Here is a tiny trained network, its code and every weight. The questions are about switching its units off for an input and a class, where a switched-off unit gives its printed mean instead of its output.

import numpy as np


def w(rows, s, z=0):
    codes = np.array(rows[::2]) - 128.0
    scale = np.full(codes.shape[1], s)
    scale[-1] = z or s
    return codes * scale


def f(y):
    return y / 2 * (1 + np.tanh(0.7978845608 * (y + 0.044715 * y**3)))


def log_softmax(a):
    a = a - a.max(-1, keepdims=True)
    return a - np.log(np.exp(a).sum(-1, keepdims=True))


def net(x, mask):
    res = np.array(x, float).reshape(1, 4) / 4 @ E
    y = f(res @ A[0][:, :-1].T + A[0][:, -1])
    res = res + np.where(mask, y, B[0][:, -1]) @ B[0][:, :-1]
    return log_softmax(res[-1] @ U[:, :-1].T + U[:, -1])


A, B = {}, {}
E = w([
[173,93,172],'x0',
[143,227,101],'x1',
[57,132,156],'x2',
[134,139,254],'x3',
],0.012)
A[0] = w([
[163,97,162,63],'n1',
[105,169,140,42],'n2',
[218,130,167,105],'n3',
[91,179,123,68],'n4',
[171,151,86,216],'n5',
[198,170,3,97],'n6',
[107,233,123,161],'n7',
[154,148,61,125],'n8',
[209,124,219,90],'n9',
[72,78,157,37],'n10',
[76,199,96,85],'n11',
[39,142,120,58],'n12',
[113,72,193,146],'n13',
[225,131,172,149],'n14',
[165,108,120,160],'n15',
[64,145,120,74],'n16',
[149,161,208,5],'n17',
[143,151,92,134],'n18',
[254,84,146,109],'n19',
[123,119,215,90],'n20',
[76,182,116,66],'n21',
[99,154,180,97],'n22',
[57,81,180,67],'n23',
[171,114,180,45],'n24',
[75,95,202,135],'n25',
[72,151,56,216],'n26',
[96,134,46,201],'n27',
[120,163,173,160],'n28',
[108,137,139,1],'n29',
[224,106,143,122],'n30',
[49,33,92,193],'n31',
[62,196,108,105],'n32',
[136,154,100,191],'n33',
[46,132,78,170],'n34',
[90,37,165,75],'n35',
],0.012,0.0054)
B[0] = w([
[162,161,172,153],'n1',
[104,153,181,133],'n2',
[193,169,65,188],'n3',
[102,206,154,151],'n4',
[79,159,165,200],'n5',
[103,113,183,254],'n6',
[36,193,109,223],'n7',
[102,135,181,190],'n8',
[149,155,133,227],'n9',
[139,62,200,154],'n10',
[76,134,119,188],'n11',
[193,67,43,157],'n12',
[190,107,198,207],'n13',
[215,187,135,208],'n14',
[81,173,169,153],'n15',
[165,80,51,147],'n16',
[147,150,147,181],'n17',
[119,188,201,162],'n18',
[142,239,129,209],'n19',
[159,150,169,204],'n20',
[73,213,113,161],'n21',
[123,145,221,168],'n22',
[138,46,235,179],'n23',
[167,132,122,164],'n24',
[173,118,221,207],'n25',
[116,70,51,230],'n26',
[105,66,66,225],'n27',
[94,147,175,180],'n28',
[163,50,115,115],'n29',
[128,213,69,186],'n30',
[137,1,130,211],'n31',
[82,210,53,189],'n32',
[82,137,137,174],'n33',
[154,58,46,200],'n34',
[145,76,178,190],'n35',
],0.0083,0.0098)
U = w([
[245,132,187,113],'0',
[208,70,14,84],'1',
[135,152,156,110],'2',
[97,60,132,254],'3',
[123,30,217,75],'4',
[182,165,134,200],'5',
[129,153,216,10],'6',
[84,143,62,70],'7',
],0.012,0.0077)

Each question gives the input, the list of numbers given to net, and the class t.
The units are the neurons (one row each of A and B). Each row of codes is followed by its name. A weight is (code - 128) times the scale printed after its matrix; where a second scale follows, it is the last column's (A, B and U).
mask holds one flag per neuron, in row order. A switched-off neuron (its flag False) gives its mean, the last column of its row in B, instead of its output. The means were averaged over made-up inputs and are rounded, as every weight is.
A unit's drop is (log p(t) with every unit on - log p(t) with that unit switched off) / (log p(t) with every unit on - log p(t) with every unit switched off).
The circuit of an input: a set's keep is (log p(t) with only the set's units on - log p(t) with every unit switched off) / (log p(t) with every unit on - log p(t) with every unit switched off). Starting from the 12 units with the biggest drops (on a tie, the unit counted first), units are removed one at a time, each time the one whose removal leaves the highest keep (on an exact tie, the one counted first), for as long as the keep stays at least 0.8.
units of the circuit, in order: the units of the circuit, biggest drop first
k most important neurons: the k neurons with the biggest drops, biggest first
drop when u is switched off: that unit's drop, to one decimal
input [3,3,-8,-8], class 3: units of the circuit, in order	[n6]
input [-7,6,-7,5], class 6: units of the circuit, in order	[n34; n5]
input [1,3,-7,-7], class 3: units of the circuit, in order	[n6; n27]
input [-3,-8,-1,-6], class 1: units of the circuit, in order	[n34; n26]
input [-5,-6,7,-2], class 4: 3 most important neurons	[n23; n10; n31]
input [1,1,7,4], class 4: units of the circuit, in order	[n23; n19]
input [-4,-2,0,-7], class 1: 3 most important neurons	[n34; n26; n27]
input [-4,-3,-3,-7], class 3: 2 most important neurons	[n6; n8]
input [3,-2,-6,-6], class 3: 3 most important neurons	[n6; n32; n27]
input [-6,-8,6,-2], class 4: 2 most important neurons	[n23; n10]
input [-5,-7,-7,-8], class 3: 2 most important neurons	[n6; n8]
input [-3,1,-7,-2], class 3: 2 most important neurons	[n6; n32]
input [7,4,-5,-7], class 2: drop when n6 is switched off	0.4
input [1,-5,0,7], class 0: drop when n16 is switched off	0.0
input [7,3,7,-7], class 1: drop when n23 is switched off	0.1
input [3,2,7,-6], class 1: most important neuron	[n34]
